Below are the code and all the weights of a small trained network. Each question names an input and a class and asks about switching units off, where a switched-off unit gives its printed mean instead of its output.

import numpy as np


def w(rows, s, z=0):
    codes = np.array(rows[::2]) - 128.0
    scale = np.full(codes.shape[1], s)
    scale[-1] = z or s
    return codes * scale


def f(y):
    return y / 2 * (1 + np.tanh(0.7978845608 * (y + 0.044715 * y**3)))


def log_softmax(a):
    a = a - a.max(-1, keepdims=True)
    return a - np.log(np.exp(a).sum(-1, keepdims=True))


def net(x, mask):
    res = np.array(x, float).reshape(1, 5) / 4 @ E
    y = f(res @ A[0][:, :-1].T + A[0][:, -1])
    res = res + np.where(mask, y, B[0][:, -1]) @ B[0][:, :-1]
    return log_softmax(res[-1] @ U[:, :-1].T + U[:, -1])


A, B = {}, {}
E = w([
[71,52,65,147,204,133,111,246,136,109],'x0',
[177,88,36,101,148,111,235,86,199,160],'x1',
[194,62,104,201,150,188,80,90,77,199],'x2',
[151,164,144,123,143,130,124,137,149,143],'x3',
[101,110,125,127,132,119,123,114,115,138],'x4',
],0.011)
A[0] = w([
[56,179,132,99,143,131,100,143,92,63,74],'n1',
[91,178,138,60,94,133,206,95,161,128,169],'n2',
[123,47,92,71,193,137,201,147,173,145,178],'n3',
[70,123,133,68,187,73,161,236,158,80,133],'n4',
[156,65,51,202,236,235,86,209,90,190,64],'n5',
[94,156,143,29,66,121,169,131,100,107,65],'n6',
[83,206,176,44,67,55,159,57,154,46,218],'n7',
[192,97,110,200,109,167,135,13,124,160,168],'n8',
[137,189,190,126,109,184,33,120,72,69,201],'n9',
[206,144,147,208,101,168,107,86,144,209,165],'n10',
[64,165,175,105,143,121,2,186,82,48,254],'n11',
[149,144,188,160,96,121,66,104,43,147,57],'n12',
[56,151,186,121,167,142,38,219,135,6,209],'n13',
],0.0085,0.0051)
B[0] = w([
[135,117,197,70,198,113,195,134,160,68,162],'n1',
[167,223,153,159,168,45,186,123,156,73,198],'n2',
[127,207,125,154,211,64,213,154,153,78,214],'n3',
[105,114,16,44,194,146,166,150,198,17,209],'n4',
[96,236,216,202,86,2,183,97,38,174,250],'n5',
[90,149,164,175,170,68,180,230,99,130,165],'n6',
[122,174,205,216,105,75,186,133,23,181,241],'n7',
[156,49,135,73,201,221,160,83,114,87,231],'n8',
[52,25,165,173,79,168,80,114,64,216,229],'n9',
[167,66,142,65,130,160,62,131,67,88,219],'n10',
[144,14,221,74,61,193,107,127,10,134,248],'n11',
[114,160,41,196,98,174,56,117,158,102,193],'n12',
[115,41,228,53,179,144,202,198,77,55,235],'n13',
],0.0082,0.014)
U = w([
[31,131,220,185,67,67,103,178,85,148,138],'0',
[155,34,149,29,180,175,159,119,148,73,229],'1',
[151,202,112,165,142,41,193,95,130,151,180],'2',
[53,176,45,65,176,98,150,190,238,44,3],'3',
[80,45,106,160,63,206,2,88,135,152,26],'4',
],0.0086,0.0052)

Each question gives the input, the list of numbers given to net, and the class t.
The units are the neurons (one row each of A and B). Each row of codes is followed by its name. A weight is (code - 128) times the scale printed after its matrix; where a second scale follows, it is the last column's (A, B and U).
mask holds one flag per neuron, in row order. A switched-off neuron (its flag False) gives its mean, the last column of its row in B, instead of its output. The means were averaged over made-up inputs and are rounded, as every weight is.
A unit's drop is (log p(t) with every unit on - log p(t) with that unit switched off) / (log p(t) with every unit on - log p(t) with every unit switched off).
The circuit of an input: a set's keep is (log p(t) with only the set's units on - log p(t) with every unit switched off) / (log p(t) with every unit on - log p(t) with every unit switched off). Starting from the 12 units with the biggest drops (on a tie, the unit counted first), units are removed one at a time, each time the one whose removal leaves the highest keep (on an exact tie, the one counted first), for as long as the keep stays at least 0.8.
units of the circuit, in order: the units of the circuit, biggest drop first
most important unit: the unit with the biggest drop
top k neurons: the k neurons with the biggest drops, biggest first
drop of u: that unit's drop, to one decimal
input [-7,2,5,-4,7], class 1: units of the circuit, in order => [n8]
input [7,3,0,7,-3], class 3: top 2 neurons => [n4, n7]
input [1,4,-5,3,1], class 3: units of the circuit, in order => [n4, n11]
input [1,-5,-5,-6,7], class 1: top 2 neurons => [n5, n13]
input [1,6,-4,-3,1], class 3: top 2 neurons => [n5, n4]
input [5,-5,0,6,-3], class 1: top 2 neurons => [n13, n7]
input [1,1,-8,-5,-5], class 3: top 2 neurons => [n4, n5]
input [0,1,-7,-7,-8], class 2: top 2 neurons => [n7, n2]
input [1,-2,-8,2,-7], class 1: top 4 neurons => [n4, n5, n13, n1]
input [8,2,8,7,3], class 2: top 3 neurons => [n11, n9, n3]
input [6,1,-6,3,6], class 3: top 3 neurons => [n4, n8, n3]
input [-8,0,8,-3,-2], class 4: top 2 neurons => [n12, n13]
input [7,0,-7,-4,-2], class 1: top 2 neurons => [n13, n11]
input [7,6,-1,5,7], class 3: most important unit => n4
input [6,6,7,5,-2], class 2: drop of n5 => 0.2
input [2,4,-8,0,-8], class 3: drop of n4 => 1.0
input [-4,-2,3,-1,5], class 4: drop of n5 => 0.0
input [-1,2,-7,3,-4], class 2: drop of n7 => 1.8
